Here is a tiny trained network, its code and every weight. The questions are about switching its units off for an input and a class, where a switched-off unit gives its printed mean instead of its output.

import numpy as np


def w(rows, s, z=0):
    codes = np.array(rows[::2]) - 128.0
    scale = np.full(codes.shape[1], s)
    scale[-1] = z or s
    return codes * scale


def norm(h):
    return h / np.sqrt((h * h).mean(-1, keepdims=True) + 1e-5)


def f(y):
    return y / 2 * (1 + np.tanh(0.7978845608 * (y + 0.044715 * y**3)))


def log_softmax(a):
    a = a - a.max(-1, keepdims=True)
    return a - np.log(np.exp(a).sum(-1, keepdims=True))


def net(x, mask):
    res = np.array(x, float).reshape(1, 7) / 4 @ E
    u = 0
    for l in range(2):
        y = f(norm(res) @ A[l][:, :-1].T + A[l][:, -1])
        res = res + np.where(mask[u : u + 7], y, B[l][:, -1]) @ B[l][:, :-1]
        u += 7
    return log_softmax(norm(res)[-1] @ U[:, :-1].T + U[:, -1])


A, B = {}, {}
E = w([
[188,127,128,78,134,16],'x0',
[47,162,204,229,74,93],'x1',
[82,70,64,45,140,108],'x2',
[187,20,75,147,139,128],'x3',
[163,189,46,154,71,104],'x4',
[133,139,6,199,195,124],'x5',
[70,9,192,134,68,3],'x6',
],0.0062)
A[0] = w([
[85,209,173,135,122,88,193],'0.n0',
[112,193,183,186,95,223,2],'0.n1',
[83,73,219,125,146,190,157],'0.n2',
[151,150,81,126,96,134,67],'0.n3',
[7,138,126,137,75,193,129],'0.n4',
[164,146,254,103,192,136,13],'0.n5',
[156,132,129,152,106,112,101],'0.n6',
],0.0095,0.003)
B[0] = w([
[95,183,58,84,93,89,233],'0.n0',
[187,27,138,136,36,171,231],'0.n1',
[72,151,254,92,252,118,254],'0.n2',
[121,68,114,176,177,201,138],'0.n3',
[13,80,19,132,182,159,240],'0.n4',
[174,171,209,44,99,136,190],'0.n5',
[79,93,115,168,108,126,129],'0.n6',
],0.0084,0.0044)
A[1] = w([
[151,74,184,78,135,120,74],'1.n0',
[165,107,201,198,91,208,70],'1.n1',
[100,94,176,99,106,37,2],'1.n2',
[43,126,167,235,63,58,5],'1.n3',
[166,8,111,77,71,38,126],'1.n4',
[106,254,146,107,79,60,88],'1.n5',
[234,149,42,121,212,128,19],'1.n6',
],0.0098,0.0041)
B[1] = w([
[204,112,181,135,106,100,199],'1.n0',
[146,143,151,179,14,203,174],'1.n1',
[191,145,77,142,120,244,199],'1.n2',
[147,219,115,236,238,91,217],'1.n3',
[171,9,155,170,151,72,254],'1.n4',
[141,143,108,129,37,54,219],'1.n5',
[200,156,99,66,168,155,235],'1.n6',
],0.011,0.0039)
U = w([
[46,134,45,133,130,193,20],'0',
[222,162,51,77,201,174,129],'1',
[143,159,245,61,118,128,214],'2',
[197,3,137,126,179,63,111],'3',
[129,168,84,89,42,60,111],'4',
[15,76,165,90,212,152,70],'5',
[152,129,132,179,58,230,5],'6',
[90,171,117,209,159,58,249],'7',
],0.019,0.002)

Each question gives the input, the list of numbers given to net, and the class t.
The units are the neurons (one row each of A and B). Each row of codes is followed by its name. A weight is (code - 128) times the scale printed after its matrix; where a second scale follows, it is the last column's (A, B and U).
mask holds one flag per neuron, layer by layer. A switched-off neuron (its flag False) gives its mean, the last column of its row in B, instead of its output. The means were averaged over made-up inputs and are rounded, as every weight is.
A unit's drop is (log p(t) with every unit on - log p(t) with that unit switched off) / (log p(t) with every unit on - log p(t) with every unit switched off).
The circuit of an input: a set's keep is (log p(t) with only the set's units on - log p(t) with every unit switched off) / (log p(t) with every unit on - log p(t) with every unit switched off). Starting from the 12 units with the biggest drops (on a tie, the unit counted first), units are removed one at a time, each time the one whose removal leaves the highest keep (on an exact tie, the one counted first), for as long as the keep stays at least 0.8.
circuit, biggest first: the units of the circuit, biggest drop first
unit that matters most: the unit with the biggest drop
top k neurons: the k neurons with the biggest drops, biggest first
k most important neurons of layer l: the k neurons of layer l with the biggest drops, biggest first
drop when u is switched off: that unit's drop, to one decimal
input [-5,-3,0,5,-6,-2,0], class 5: circuit, biggest first : 0.n1; 1.n6
input [-1,1,-3,7,8,-6,-8], class 6: unit that matters most : 1.n1
input [5,-2,-7,-3,6,-1,-4], class 4: top 2 neurons : 1.n5; 0.n4
input [-4,-8,5,2,-8,-8,-6], class 2: 2 most important neurons of layer 0 : 0.n4; 0.n5
input [7,8,7,-8,-6,-5,5], class 4: circuit, biggest first : 1.n5; 0.n0
input [8,5,-3,-1,5,8,-3], class 4: top 3 neurons : 1.n5; 0.n4; 0.n0
input [8,6,4,-6,-3,-4,-7], class 4: top 2 neurons : 1.n5; 0.n0
input [-5,8,-5,-5,7,2,-3], class 0: 4 most important neurons of layer 0 : 0.n4; 0.n1; 0.n0; 0.n2
input [-3,-3,-5,-6,5,5,-4], class 6: circuit, biggest first : 0.n1; 0.n4
input [-5,-7,0,1,-4,-7,3], class 2: 2 most important neurons of layer 1 : 1.n0; 1.n4
input [-2,7,5,0,3,-3,-1], class 0: top 3 neurons : 0.n4; 0.n0; 1.n4
input [-3,0,-7,-1,4,3,-7], class 6: circuit, biggest first : 0.n1; 1.n1
input [-2,5,-8,2,4,-6,6], class 7: top 2 neurons : 1.n3; 0.n0
input [6,2,1,-7,2,7,5], class 4: unit that matters most : 1.n5
input [-2,-7,7,0,-8,-7,-5], class 2: top 2 neurons : 0.n4; 1.n0
input [5,-5,0,-5,-2,-5,-5], class 2: top 2 neurons : 0.n5; 0.n4
input [-3,8,8,6,6,-4,4], class 7: top 2 neurons : 1.n3; 0.n1
input [-2,0,1,-8,7,5,-3], class 0: 2 most important neurons of layer 0 : 0.n3; 0.n5
input [-3,-6,6,7,6,-4,-1], class 3: 2 most important neurons of layer 1 : 1.n4; 1.n2
input [-4,2,3,-4,-3,-7,3], class 5: circuit, biggest first : 0.n4
input [-5,8,1,-3,8,0,-4], class 0: top 3 neurons : 0.n4; 0.n0; 0.n1
input [-7,-4,-8,-7,-6,7,-1], class 6: top 2 neurons : 0.n1; 1.n1
input [-1,6,-1,-7,0,5,-7], class 0: drop when 0.n0 is switched off : 0.5
input [7,6,-6,7,2,2,0], class 7: drop when 1.n3 is switched off : 0.4
input [-1,0,8,-5,-8,1,-7], class 5: drop when 0.n5 is switched off : 0.0
input [-3,1,-4,7,-4,0,-6], class 6: drop when 1.n1 is switched off : 0.1
input [4,-3,-8,-8,4,6,7], class 4: circuit, biggest first : 1.n5
